Here is a tiny trained network, its code and every weight. The questions are about switching its units off for an input and a class, where a switched-off unit gives its printed mean instead of its output.

import numpy as np


def w(rows, s, z=0):
    codes = np.array(rows[::2]) - 128.0
    scale = np.full(codes.shape[1], s)
    scale[-1] = z or s
    return codes * scale


def f(y):
    return np.maximum(y, 0)


def log_softmax(a):
    a = a - a.max(-1, keepdims=True)
    return a - np.log(np.exp(a).sum(-1, keepdims=True))


def net(x, mask):
    res = np.array(x, float).reshape(1, 7) / 4 @ E
    y = f(res @ A[0][:, :-1].T + A[0][:, -1])
    res = res + np.where(mask, y, B[0][:, -1]) @ B[0][:, :-1]
    return log_softmax(res[-1] @ U[:, :-1].T + U[:, -1])


A, B = {}, {}
E = w([
[127,139,136,121],'x0',
[155,54,227,72],'x1',
[132,117,119,132],'x2',
[129,127,130,136],'x3',
[125,120,128,134],'x4',
[137,120,125,130],'x5',
[31,87,86,2],'x6',
],0.0092)
A[0] = w([
[115,62,223,95,115],'neuron 0',
[88,190,19,162,96],'neuron 1',
[133,109,163,113,62],'neuron 2',
[101,191,20,151,78],'neuron 3',
[224,131,146,146,252],'neuron 4',
[86,157,160,133,247],'neuron 5',
[96,202,57,157,81],'neuron 6',
[15,66,61,2,83],'neuron 7',
],0.008,0.0037)
B[0] = w([
[175,63,130,22,190],'neuron 0',
[191,49,195,78,197],'neuron 1',
[152,118,149,110,141],'neuron 2',
[179,82,170,62,190],'neuron 3',
[81,177,83,178,202],'neuron 4',
[116,132,98,91,176],'neuron 5',
[169,66,202,86,179],'neuron 6',
[49,174,191,255,255],'neuron 7',
],0.0077,0.0093)
U = w([
[192,33,205,2,68],'0',
[104,126,88,88,254],'1',
[81,145,190,235,51],'2',
],0.0072,0.0076)

Each question gives the input, the list of numbers given to net, and the class t.
The units are the neurons (one row each of A and B). Each row of codes is followed by its name. A weight is (code - 128) times the scale printed after its matrix; where a second scale follows, it is the last column's (A, B and U).
mask holds one flag per neuron, in row order. A switched-off neuron (its flag False) gives its mean, the last column of its row in B, instead of its output. The means were averaged over made-up inputs and are rounded, as every weight is.
A unit's drop is (log p(t) with every unit on - log p(t) with that unit switched off) / (log p(t) with every unit on - log p(t) with every unit switched off).
The circuit of an input: a set's keep is (log p(t) with only the set's units on - log p(t) with every unit switched off) / (log p(t) with every unit on - log p(t) with every unit switched off). Starting from all 8 units, units are removed one at a time, each time the one whose removal leaves the highest keep (on an exact tie, the one counted first), for as long as the keep stays at least 0.8.
circuit, biggest first: the units of the circuit, biggest drop first
unit that matters most: the unit with the biggest drop
top k neurons: the k neurons with the biggest drops, biggest first
drop when u is switched off: that unit's drop, to one decimal
input [7,-7,-3,7,5,-2,6], class 0: top neuron => (neuron 1)
input [-5,-5,4,3,6,6,7], class 2: top 2 neurons => (neuron 7; neuron 0)
input [4,5,2,-1,8,8,-6], class 1: circuit, biggest first => (neuron 7; neuron 4; neuron 1)
input [7,-4,-7,8,-1,4,3], class 0: circuit, biggest first => (neuron 1; neuron 4)
input [6,-8,5,6,5,-1,7], class 0: top 4 neurons => (neuron 1; neuron 3; neuron 6; neuron 4)
input [-7,6,3,-5,7,-6,7], class 1: top 3 neurons => (neuron 7; neuron 0; neuron 1)
input [2,6,2,8,-7,-6,6], class 1: circuit, biggest first => (neuron 1; neuron 6)
input [2,-7,1,8,5,8,-7], class 0: top 2 neurons => (neuron 7; neuron 1)
input [8,6,5,-2,8,-5,7], class 1: top 2 neurons => (neuron 7; neuron 0)
input [-2,-7,-5,-6,7,5,-7], class 0: top 2 neurons => (neuron 7; neuron 1)
input [-1,-8,3,-1,0,-5,4], class 0: top 3 neurons => (neuron 1; neuron 3; neuron 6)
input [-5,-5,-7,-3,1,-5,-2], class 0: top 2 neurons => (neuron 7; neuron 1)
input [8,4,4,-4,-8,4,-7], class 1: top 2 neurons => (neuron 7; neuron 4)
input [-8,0,6,7,1,5,4], class 2: unit that matters most => neuron 7
input [5,-4,0,8,-2,-3,-1], class 0: circuit, biggest first => (neuron 7; neuron 1)
input [3,5,-7,8,0,8,6], class 2: drop when neuron 0 is switched off => -0.4
input [4,0,7,-3,1,-8,6], class 2: drop when neuron 0 is switched off => 0.0
input [5,-8,-2,0,-4,-8,-6], class 0: drop when neuron 3 is switched off => 0.1
